Here is a tiny trained network, its code and every weight. The questions are about switching its units off for an input and a class, where a switched-off unit gives its printed mean instead of its output.

import numpy as np


def w(rows, s, z=0):
    codes = np.array(rows[::2]) - 128.0
    scale = np.full(codes.shape[1], s)
    scale[-1] = z or s
    return codes * scale


def norm(h):
    return h / np.sqrt((h * h).mean(-1, keepdims=True) + 1e-5)


def f(y):
    return np.maximum(y, 0)


def log_softmax(a):
    a = a - a.max(-1, keepdims=True)
    return a - np.log(np.exp(a).sum(-1, keepdims=True))


def net(x, mask):
    res = np.array(x, float).reshape(1, 5) / 4 @ E
    u = 0
    for l in range(3):
        y = f(norm(res) @ A[l][:, :-1].T + A[l][:, -1])
        res = res + np.where(mask[u : u + 12], y, B[l][:, -1]) @ B[l][:, :-1]
        u += 12
    return log_softmax(norm(res)[-1] @ U[:, :-1].T + U[:, -1])


A, B = {}, {}
E = w([
[152,217,229,75],'x0',
[169,192,12,14],'x1',
[128,128,128,130],'x2',
[5,225,62,174],'x3',
[130,132,126,129],'x4',
],0.0014)
A[0] = w([
[87,153,253,142,80],'0.n1',
[172,114,186,91,132],'0.n2',
[97,75,146,208,182],'0.n3',
[56,227,156,134,67],'0.n4',
[197,176,166,121,5],'0.n5',
[157,159,63,57,184],'0.n6',
[124,193,199,83,160],'0.n7',
[203,123,188,92,136],'0.n8',
[234,58,125,127,176],'0.n9',
[109,247,206,106,23],'0.n10',
[50,119,154,199,234],'0.n11',
[48,211,142,135,53],'0.n12',
],0.005,0.0017)
B[0] = w([
[70,158,164,170,222],'0.n1',
[133,175,132,160,187],'0.n2',
[173,149,64,126,225],'0.n3',
[122,3,112,154,212],'0.n4',
[120,179,139,96,154],'0.n5',
[62,186,134,43,231],'0.n6',
[224,143,229,134,208],'0.n7',
[95,203,121,144,201],'0.n8',
[205,66,152,129,216],'0.n9',
[228,29,97,108,202],'0.n10',
[145,137,58,132,251],'0.n11',
[156,52,91,132,205],'0.n12',
],0.0045,0.0033)
A[1] = w([
[121,124,133,129,100],'1.n1',
[121,193,135,170,23],'1.n2',
[118,93,182,178,128],'1.n3',
[195,83,167,93,135],'1.n4',
[136,88,2,70,182],'1.n5',
[129,124,126,223,76],'1.n6',
[169,87,150,69,5],'1.n7',
[169,113,95,125,204],'1.n8',
[223,214,45,67,137],'1.n9',
[124,233,134,64,110],'1.n10',
[133,96,214,108,145],'1.n11',
[145,135,146,187,134],'1.n12',
],0.0053,0.0016)
B[1] = w([
[100,146,139,126,128],'1.n1',
[59,201,228,79,136],'1.n2',
[112,131,178,245,158],'1.n3',
[27,163,65,106,189],'1.n4',
[58,174,229,139,253],'1.n5',
[250,49,105,22,169],'1.n6',
[33,186,147,57,153],'1.n7',
[87,102,227,80,190],'1.n8',
[154,3,145,164,216],'1.n9',
[178,85,66,185,176],'1.n10',
[109,159,39,112,162],'1.n11',
[90,150,208,148,163],'1.n12',
],0.003,0.0049)
A[2] = w([
[233,94,186,159,162],'2.n1',
[115,81,12,136,6],'2.n2',
[43,114,99,183,190],'2.n3',
[121,60,155,144,2],'2.n4',
[217,253,82,80,4],'2.n5',
[120,48,68,35,71],'2.n6',
[59,231,110,126,53],'2.n7',
[115,75,170,143,58],'2.n8',
[117,124,156,62,64],'2.n9',
[95,126,33,202,102],'2.n10',
[83,249,178,184,28],'2.n11',
[50,188,123,135,30],'2.n12',
],0.0053,0.00099)
B[2] = w([
[107,120,80,151,253],'2.n1',
[184,170,131,115,187],'2.n2',
[156,170,96,50,205],'2.n3',
[101,150,83,151,184],'2.n4',
[155,147,9,86,158],'2.n5',
[107,146,193,139,239],'2.n6',
[55,156,120,254,150],'2.n7',
[137,123,94,159,184],'2.n8',
[134,68,183,93,181],'2.n9',
[168,141,144,54,190],'2.n10',
[143,177,189,130,167],'2.n11',
[32,163,82,255,152],'2.n12',
],0.0048,0.0035)
U = w([
[172,23,70,235,174],'0',
[221,176,54,20,231],'1',
[74,57,255,45,172],'2',
[6,232,97,144,6],'3',
[201,235,250,205,22],'4',
],0.014,0.0018)

Each question gives the input, the list of numbers given to net, and the class t.
The units are the neurons (one row each of A and B). Each row of codes is followed by its name. A weight is (code - 128) times the scale printed after its matrix; where a second scale follows, it is the last column's (A, B and U).
mask holds one flag per neuron, layer by layer. A switched-off neuron (its flag False) gives its mean, the last column of its row in B, instead of its output. The means were averaged over made-up inputs and are rounded, as every weight is.
A unit's drop is (log p(t) with every unit on - log p(t) with that unit switched off) / (log p(t) with every unit on - log p(t) with every unit switched off).
The circuit of an input: a set's keep is (log p(t) with only the set's units on - log p(t) with every unit switched off) / (log p(t) with every unit on - log p(t) with every unit switched off). Starting from the 12 units with the biggest drops (on a tie, the unit counted first), units are removed one at a time, each time the one whose removal leaves the highest keep (on an exact tie, the one counted first), for as long as the keep stays at least 0.8.
units of the circuit, in order: the units of the circuit, biggest drop first
top k neurons: the k neurons with the biggest drops, biggest first
k most important neurons of layer l: the k neurons of layer l with the biggest drops, biggest first
drop of u: that unit's drop, to one decimal
input [8,2,8,-3,-5], class 1: top 2 neurons	[2.n5, 0.n10]
input [0,-1,6,-8,0], class 0: units of the circuit, in order	[0.n6, 2.n1]
input [8,1,5,-8,-8], class 1: units of the circuit, in order	[1.n5]
input [-7,5,-1,0,8], class 2: top 2 neurons	[0.n1, 1.n9]
input [-7,2,7,1,1], class 3: top 3 neurons	[1.n5, 0.n7, 0.n10]
input [-1,4,3,1,-4], class 3: top 4 neurons	[0.n10, 0.n7, 0.n9, 0.n6]
input [-7,2,6,4,4], class 3: top 3 neurons	[1.n5, 2.n12, 2.n7]
input [0,-2,-3,1,-4], class 1: top 2 neurons	[0.n7, 0.n11]
input [-2,5,8,1,8], class 3: top 3 neurons	[0.n7, 0.n10, 0.n9]
input [-3,-8,-1,1,-1], class 1: 2 most important neurons of layer 0	[0.n7, 0.n11]
input [-1,5,-3,1,0], class 3: top 2 neurons	[0.n10, 0.n9]
input [-1,-1,1,-6,3], class 0: top 2 neurons	[0.n6, 1.n5]
input [-1,7,3,1,0], class 3: 3 most important neurons of layer 0	[0.n6, 0.n10, 0.n9]
input [8,-8,-1,3,-3], class 0: 2 most important neurons of layer 0	[0.n10, 0.n4]
input [1,0,-1,3,-7], class 0: top 2 neurons	[0.n4, 0.n6]
input [0,8,-2,2,-1], class 3: top 4 neurons	[0.n6, 0.n10, 0.n9, 1.n6]
input [-4,8,-3,1,4], class 3: 2 most important neurons of layer 1	[1.n6, 1.n5]
input [-2,-1,0,8,-2], class 1: top neuron	[0.n6]
input [1,7,0,3,-7], class 2: top 2 neurons	[1.n9, 0.n1]
input [3,-8,-2,-8,5], class 4: drop of 0.n10	0.1
input [-1,5,-8,-6,3], class 2: drop of 1.n9	0.4
input [-6,-1,5,7,3], class 1: most important neuron of layer 0	[0.n6]
input [-8,-2,8,8,-7], class 1: drop of 0.n6	0.3
